Below are the code and all the weights of a small trained network. Each question names an input and a class and asks about switching units off, where a switched-off unit gives its printed mean instead of its output.

import numpy as np


def w(rows, s, z=0):
    codes = np.array(rows[::2]) - 128.0
    scale = np.full(codes.shape[1], s)
    scale[-1] = z or s
    return codes * scale


def norm(h):
    return h / np.sqrt((h * h).mean(-1, keepdims=True) + 1e-5)


def f(y):
    return np.maximum(y, 0)


def log_softmax(a):
    a = a - a.max(-1, keepdims=True)
    return a - np.log(np.exp(a).sum(-1, keepdims=True))


def net(x, mask):
    res = np.array(x, float).reshape(1, 6) / 4 @ E
    u = 0
    for l in range(2):
        y = f(norm(res) @ A[l][:, :-1].T + A[l][:, -1])
        res = res + np.where(mask[u : u + 15], y, B[l][:, -1]) @ B[l][:, :-1]
        u += 15
    return log_softmax(norm(res)[-1] @ U[:, :-1].T + U[:, -1])


A, B = {}, {}
E = w([
[205,107,185,241,125,147,250,160,119,162],'x0',
[35,41,124,162,203,102,102,197,189,203],'x1',
[130,124,129,125,130,124,129,127,125,127],'x2',
[127,126,125,133,128,126,128,123,125,123],'x3',
[127,135,142,107,139,105,154,199,175,40],'x4',
[130,126,128,136,129,121,126,123,129,126],'x5',
],0.012)
A[0] = w([
[73,60,132,183,168,96,127,187,163,178,77],'0.n0',
[104,155,95,34,96,104,45,87,113,80,172],'0.n1',
[176,79,66,188,82,71,127,108,155,112,5],'0.n2',
[135,134,152,103,125,74,158,228,196,11,131],'0.n3',
[60,51,130,153,188,101,104,191,167,195,138],'0.n4',
[116,141,139,68,117,116,151,185,164,103,51],'0.n5',
[2,75,94,111,195,105,49,153,169,163,118],'0.n6',
[146,121,127,142,125,128,98,93,104,182,49],'0.n7',
[146,116,142,110,88,136,100,136,139,125,50],'0.n8',
[130,157,199,82,141,42,154,207,195,30,58],'0.n9',
[104,69,82,140,98,144,86,96,123,165,79],'0.n10',
[186,127,163,202,146,156,214,134,114,133,111],'0.n11',
[174,106,177,186,116,124,205,157,136,167,110],'0.n12',
[164,153,183,175,139,147,192,124,107,128,113],'0.n13',
[78,122,131,115,164,125,98,141,137,138,72],'0.n14',
],0.0094,0.013)
B[0] = w([
[68,208,127,172,203,201,151,111,124,102,194],'0.n0',
[37,143,138,183,208,184,132,108,174,116,244],'0.n1',
[83,147,115,84,120,158,113,112,155,223,128],'0.n2',
[107,163,244,87,141,24,122,254,124,21,219],'0.n3',
[118,3,103,141,171,111,100,138,245,165,241],'0.n4',
[107,163,40,155,95,168,98,71,126,185,138],'0.n5',
[212,116,137,55,23,88,79,118,85,129,252],'0.n6',
[99,156,203,68,120,125,141,129,145,84,132],'0.n7',
[108,80,132,86,87,108,126,119,169,132,128],'0.n8',
[147,118,44,126,115,206,136,23,118,208,180],'0.n9',
[98,183,182,126,65,94,141,145,129,148,149],'0.n10',
[157,72,111,93,77,99,122,126,89,119,204],'0.n11',
[133,168,149,173,190,176,202,139,126,127,195],'0.n12',
[135,89,89,84,101,112,91,122,97,121,185],'0.n13',
[170,186,155,131,59,74,147,124,134,154,150],'0.n14',
],0.0099,0.013)
A[1] = w([
[166,116,157,141,156,132,181,172,125,122,78],'1.n0',
[181,147,127,96,55,109,150,125,49,120,65],'1.n1',
[124,155,86,173,237,204,151,132,153,99,83],'1.n2',
[112,112,160,214,209,138,191,174,180,166,67],'1.n3',
[162,167,157,101,52,96,163,131,64,124,83],'1.n4',
[89,247,145,119,167,158,115,110,99,103,51],'1.n5',
[120,195,128,125,137,174,137,84,70,72,121],'1.n6',
[149,97,13,154,138,222,149,52,103,159,94],'1.n7',
[167,115,159,178,136,176,169,163,119,91,31],'1.n8',
[164,146,128,121,66,117,168,117,60,136,69],'1.n9',
[173,155,138,107,50,108,149,125,53,117,60],'1.n10',
[138,122,61,182,138,223,171,48,99,195,134],'1.n11',
[113,106,64,154,122,202,106,35,145,225,105],'1.n12',
[141,169,104,116,148,155,134,120,101,49,2],'1.n13',
[79,215,188,147,94,130,143,135,115,129,106],'1.n14',
],0.014,0.0072)
B[1] = w([
[112,99,140,182,87,99,166,132,97,113,204],'1.n0',
[147,161,153,63,98,116,64,120,154,139,234],'1.n1',
[100,82,99,61,63,52,63,143,120,129,222],'1.n2',
[117,228,148,179,179,190,214,126,42,58,233],'1.n3',
[182,175,144,69,88,138,109,126,140,132,230],'1.n4',
[126,87,125,216,186,164,222,176,109,111,228],'1.n5',
[139,130,161,198,162,125,218,168,87,109,244],'1.n6',
[128,116,77,168,199,247,77,32,209,238,217],'1.n7',
[87,85,140,134,89,44,120,159,108,87,192],'1.n8',
[113,129,162,71,128,123,63,154,179,128,217],'1.n9',
[158,179,161,58,86,122,85,132,157,134,229],'1.n10',
[137,169,86,102,220,229,78,65,200,193,243],'1.n11',
[196,164,27,152,30,92,166,44,24,207,254],'1.n12',
[125,96,172,152,64,51,148,160,111,106,179],'1.n13',
[157,117,98,151,150,166,159,104,92,191,188],'1.n14',
],0.013,0.0085)
U = w([
[121,155,46,240,211,217,216,48,53,210,185],'0',
[46,124,208,201,217,113,233,221,82,6,254],'1',
[111,79,33,98,2,34,48,34,98,224,99],'2',
[40,53,165,17,178,42,16,196,226,72,79],'3',
[214,211,165,37,123,227,26,57,229,203,26],'4',
[213,174,223,33,3,20,137,187,59,77,3],'5',
],0.018,0.0045)

Each question gives the input, the list of numbers given to net, and the class t.
The units are the neurons (one row each of A and B). Each row of codes is followed by its name. A weight is (code - 128) times the scale printed after its matrix; where a second scale follows, it is the last column's (A, B and U).
mask holds one flag per neuron, layer by layer. A switched-off neuron (its flag False) gives its mean, the last column of its row in B, instead of its output. The means were averaged over made-up inputs and are rounded, as every weight is.
A unit's drop is (log p(t) with every unit on - log p(t) with that unit switched off) / (log p(t) with every unit on - log p(t) with every unit switched off).
unit that matters most: the unit with the biggest drop
top k neurons: the k neurons with the biggest drops, biggest first
k most important neurons of layer l: the k neurons of layer l with the biggest drops, biggest first
drop when u is switched off: that unit's drop, to one decimal
input [-1,-7,3,2,-2,-6], class 0: top neuron : (0.n3)
input [-6,-2,8,-3,-2,7], class 0: 2 most important neurons of layer 0 : (0.n3, 0.n4)
input [4,0,-8,3,0,8], class 4: 2 most important neurons of layer 0 : (0.n3, 0.n11)
input [5,-1,-7,-5,-4,0], class 4: 2 most important neurons of layer 0 : (0.n3, 0.n4)
input [5,-4,-3,-3,0,1], class 4: 2 most important neurons of layer 0 : (0.n3, 0.n6)
input [2,6,8,4,1,-7], class 1: top 2 neurons : (1.n3, 0.n9)
input [2,0,-5,2,-7,-8], class 4: top 4 neurons : (0.n1, 0.n4, 0.n3, 0.n0)
input [8,-1,-8,5,-2,-6], class 4: top 2 neurons : (0.n3, 0.n4)
input [-6,0,7,6,5,2], class 1: 2 most important neurons of layer 0 : (0.n1, 0.n4)
input [-2,6,4,-8,0,2], class 2: top 3 neurons : (0.n6, 0.n3, 0.n4)
input [7,-1,-3,-5,6,-5], class 5: 3 most important neurons of layer 0 : (0.n1, 0.n4, 0.n11)
input [-2,1,4,8,0,0], class 2: 3 most important neurons of layer 0 : (0.n3, 0.n6, 0.n1)
input [0,1,-2,-1,1,7], class 3: top 2 neurons : (0.n3, 0.n6)
input [-6,-1,3,2,0,1], class 0: unit that matters most : 0.n1
input [-6,1,-8,-5,-4,-3], class 2: top 3 neurons : (0.n3, 0.n0, 0.n6)
input [-3,2,8,8,2,5], class 3: top 2 neurons : (1.n12, 0.n6)
input [-4,7,7,-5,0,5], class 2: top 2 neurons : (0.n3, 0.n6)
input [2,-1,7,-6,-6,2], class 4: 3 most important neurons of layer 0 : (0.n1, 0.n3, 0.n4)
input [6,0,7,2,-2,7], class 4: top 2 neurons : (0.n3, 0.n4)
input [3,-2,3,-5,4,-7], class 5: top neuron : (0.n3)
input [7,-7,4,-2,0,-4], class 4: top 2 neurons : (0.n3, 0.n6)
input [-4,8,2,-8,-1,-7], class 2: 2 most important neurons of layer 0 : (0.n3, 0.n6)
input [6,7,5,-6,1,2], class 1: top 2 neurons : (0.n9, 1.n3)
input [-8,-3,-3,-6,-4,2], class 0: 2 most important neurons of layer 0 : (0.n3, 0.n4)
input [-7,-2,7,1,-4,0], class 0: drop when 0.n1 is switched off : 0.1
input [3,-6,8,6,-4,6], class 4: drop when 0.n3 is switched off : 2.9
input [4,6,-6,6,3,2], class 1: unit that matters most : 1.n3
input [6,-6,8,-8,-7,-4], class 4: drop when 0.n3 is switched off : 0.4
